Below are the code and all the weights of a small trained network. Each question names an input and a target symbol and asks about switching units off, where a switched-off unit gives its printed mean instead of its output.

import numpy as np


def w(rows, s, z=0):
    codes = np.array(rows[::2]) - 128.0
    scale = np.full(codes.shape[1], s)
    scale[-1] = z or s
    return codes * scale


def f(y):
    return np.maximum(y, 0)


def softmax(a):
    e = np.exp(a - a.max(-1, keepdims=True))
    return e / e.sum(-1, keepdims=True)


def log_softmax(a):
    a = a - a.max(-1, keepdims=True)
    return a - np.log(np.exp(a).sum(-1, keepdims=True))


def net(x, mask):
    ids = ['γεμξτψ'.index(c) for c in x.split()]
    T = len(ids)
    res = E[ids] + P[:T]
    r = res
    for j in range(2):
        rows = slice(3 * j, 3 * j + 3)
        q, k, v = (r @ M[0][rows].T for M in (Q, K, V))
        z = softmax(np.where(np.tri(T) > 0, q @ k.T / 3**0.5, -1e9)) @ v
        o = O[0][rows]
        res = res + np.where(mask[j], z, o[:, -1]) @ o[:, :-1]
    y = f(res @ A[0][:, :-1].T + A[0][:, -1])
    res = res + np.where(mask[2:18], y, B[0][:, -1]) @ B[0][:, :-1]
    return log_softmax(res[-1] @ U[:, :-1].T + U[:, -1])


Q, K, V, O, A, B = {}, {}, {}, {}, {}, {}
E = w([
[122,201,199,122,143,111,143,116,98,170,143,112],'γ',
[65,99,66,162,83,132,29,152,127,94,187,110],'ε',
[137,133,70,174,21,101,124,104,127,41,118,249],'μ',
[179,115,121,162,129,115,109,220,101,204,89,119],'ξ',
[188,134,110,160,114,126,133,143,124,40,165,116],'τ',
[85,103,143,97,80,191,128,142,81,142,105,174],'ψ',
],0.018)
P = w([
[143,83,187,82,159,122,62,102,8,143,111,109],'0',
[143,108,161,116,92,115,176,143,159,212,196,206],'1',
[102,127,172,139,178,135,123,139,60,115,109,121],'2',
[126,126,158,159,87,122,164,95,200,195,137,151],'3',
[105,138,151,141,180,142,141,143,83,118,122,129],'4',
[122,142,140,152,82,148,137,102,209,165,117,129],'5',
[126,148,133,132,180,155,139,144,90,130,131,142],'6',
[119,158,106,143,76,181,116,109,209,140,119,105],'7',
[129,163,110,106,167,141,130,157,102,132,146,136],'8',
[118,175,63,128,69,220,94,119,218,118,127,92],'9',
[135,164,87,83,161,125,122,162,115,129,152,140],'10',
],0.012)
Q[0] = w([
[213,145,173,162,155,82,136,134,170,91,161,60],'h1',
[167,97,84,248,75,81,107,214,162,146,120,146],'h1',
[114,151,113,167,52,125,163,104,130,91,144,221],'h1',
[162,25,103,72,123,138,159,120,242,158,49,72],'h2',
[105,76,84,107,77,55,135,50,255,158,96,109],'h2',
[140,121,104,72,192,104,140,69,207,142,166,121],'h2',
],0.0072)
K[0] = w([
[242,194,126,137,150,76,133,137,127,101,160,99],'h1',
[181,57,66,209,149,34,91,189,118,95,140,148],'h1',
[73,64,110,91,94,138,155,58,98,2,175,197],'h1',
[129,94,207,106,168,12,63,73,92,112,195,169],'h2',
[145,23,178,157,96,45,86,84,76,100,181,158],'h2',
[200,44,159,67,145,113,79,119,50,184,139,153],'h2',
],0.0063)
V[0] = w([
[56,2,107,135,72,136,63,139,96,201,67,141],'h1',
[89,102,30,98,166,173,72,187,140,66,239,116],'h1',
[77,117,39,221,72,168,49,87,201,106,137,124],'h1',
[62,102,154,90,135,200,80,61,123,184,164,97],'h2',
[24,180,126,156,182,57,88,148,206,150,173,133],'h2',
[178,143,171,80,168,126,148,142,104,168,111,150],'h2',
],0.0064)
O[0] = w([
[147,108,80,10,43,69,118,63,128,227,194,15,250],'h1',
[100,86,123,212,131,87,244,76,70,176,101,152,66],'h1',
[88,146,221,196,112,70,180,163,79,202,156,125,120],'h1',
[15,109,151,130,119,143,78,176,146,108,132,130,107],'h2',
[122,162,86,71,244,153,105,137,137,201,197,124,5],'h2',
[196,156,181,102,160,2,161,215,127,164,153,127,128],'h2',
],0.0075,0.002)
A[0] = w([
[187,90,114,132,95,134,143,185,233,149,223,177,135],'n1',
[99,146,166,110,198,127,32,133,137,72,180,96,73],'n2',
[126,115,104,64,152,200,125,183,113,52,78,118,194],'n3',
[178,74,79,59,96,141,129,145,190,130,119,150,122],'n4',
[93,41,168,142,124,125,145,108,74,100,178,103,137],'n5',
[127,163,175,149,128,58,184,167,87,204,186,123,93],'n6',
[114,167,182,135,169,45,140,206,12,124,86,133,6],'n7',
[129,131,142,126,70,74,135,84,177,115,210,88,180],'n8',
[153,68,137,159,168,95,117,152,65,119,97,57,125],'n9',
[153,164,191,121,128,122,176,130,60,155,182,108,87],'n10',
[99,122,148,77,191,116,103,132,48,151,165,98,112],'n11',
[97,133,116,94,145,141,105,135,168,228,166,67,86],'n12',
[132,169,186,110,155,150,228,85,134,195,44,53,81],'n13',
[96,97,187,119,135,136,197,169,74,148,79,179,96],'n14',
[119,86,122,100,178,187,62,149,56,55,145,128,173],'n15',
[194,148,98,143,128,154,118,72,254,112,94,159,28],'n16',
],0.0083,0.0023)
B[0] = w([
[9,157,129,122,156,101,90,148,193,160,79,112,220],'n1',
[142,170,98,152,106,157,177,74,86,94,125,112,215],'n2',
[127,87,184,43,105,120,55,209,104,64,150,162,234],'n3',
[118,160,107,215,158,121,153,87,74,84,107,98,205],'n4',
[142,186,111,139,101,147,137,87,198,154,83,70,211],'n5',
[150,85,139,81,95,202,93,128,107,40,159,101,205],'n6',
[172,79,95,139,206,133,83,87,14,130,196,164,186],'n7',
[151,125,159,137,145,91,86,183,146,192,179,157,244],'n8',
[159,139,95,36,78,150,227,200,191,108,164,105,182],'n9',
[69,103,142,73,122,122,127,208,130,85,144,70,175],'n10',
[100,144,150,141,197,54,101,107,114,240,144,208,205],'n11',
[140,173,97,177,132,176,162,50,101,97,137,134,254],'n12',
[63,112,143,172,196,2,74,172,176,203,126,148,156],'n13',
[99,87,195,129,59,146,67,156,169,127,84,78,164],'n14',
[39,185,121,150,172,82,213,126,179,172,138,73,229],'n15',
[202,150,67,146,116,185,154,84,101,93,150,148,180],'n16',
],0.008,0.0062)
U = w([
[76,81,182,91,108,99,12,254,210,132,89,108,221],'γ',
[112,201,99,176,165,75,229,91,200,174,101,132,213],'ε',
[183,128,112,173,134,166,69,39,77,88,84,122,170],'μ',
[142,132,55,92,95,180,162,112,122,50,128,94,1],'ξ',
[202,92,86,78,141,128,92,168,118,158,150,163,87],'τ',
[107,100,120,153,207,55,84,122,74,137,133,163,47],'ψ',
],0.008,0.0022)

Each question gives the input, a string of symbols that net reads in full, and the target symbol t.
The units are the heads (3 rows each of Q, K, V and O) and the neurons (one row each of A and B). Each row of codes is followed by its name. A weight is (code - 128) times the scale printed after its matrix; where a second scale follows, it is the last column's (O, A, B and U).
mask holds one flag per unit, heads first, then neurons. A switched-off unit (its flag False) gives its mean, the last column of its rows in O or B, instead of its output. The means were averaged over made-up inputs and are rounded, as every weight is.
A unit's drop is (log p(t) with every unit on - log p(t) with that unit switched off) / (log p(t) with every unit on - log p(t) with every unit switched off).
unit that matters most: the unit with the biggest drop
k most important neurons: the k neurons with the biggest drops, biggest first
which heads matter: for each layer, one digit per head in row order, 1 if its drop is at least 0.15 and else 0, layers parted by /
input ψ ξ μ μ ξ γ, target γ: most important neuron : [n13]
input γ ε γ ε ε, target ε: which heads matter : 01
input τ μ τ τ ψ γ ε ψ, target ε: 4 most important neurons : [n3 n13 n6 n7]
input τ μ ε γ ψ μ ξ, target τ: which heads matter : 00
input τ τ ψ γ ξ μ γ γ τ ε ψ, target ψ: 3 most important neurons : [n11 n3 n9]
input γ γ τ, target ξ: which heads matter : 10
input γ ψ ψ τ ε ε ξ τ γ μ, target γ: which heads matter : 10
input μ μ ψ ξ μ τ γ ε γ γ τ, target ψ: 3 most important neurons : [n7 n5 n12]
input γ τ ξ τ τ μ μ γ ξ μ μ, target μ: which heads matter : 01
input τ γ ε ψ γ τ γ, target ξ: which heads matter : 10
input μ γ τ τ ξ, target τ: which heads matter : 01
input μ ψ γ ψ ξ γ τ γ ε μ, target ε: which heads matter : 10
input τ ε μ τ ξ ψ τ ε γ ξ, target ε: which heads matter : 10
input μ τ ψ ε γ, target ψ: 3 most important neurons : [n3 n7 n11]
input ξ ξ ε ε ξ ψ γ ψ, target ε: 3 most important neurons : [n12 n3 n13]
input ψ ξ ψ ψ ξ ξ ψ τ, target γ: unit that matters most : n12
input ψ ψ ψ τ ε, target ε: which heads matter : 00
input τ ξ ε γ, target γ: which heads matter : 00
input τ τ τ τ τ γ γ γ μ μ, target ε: which heads matter : 11
input ε μ τ ξ τ ε ε ε τ, target ε: unit that matters most : h2
input τ τ ξ ξ μ μ τ ξ, target μ: 3 most important neurons : [n15 n16 n4]
input γ ψ γ γ ξ τ, target γ: 2 most important neurons : [n12 n1]
input ψ γ ψ μ ξ ψ, target μ: 3 most important neurons : [n15 n4 n12]
input γ ψ ψ τ μ τ γ γ, target μ: 3 most important neurons : [n16 n15 n9]
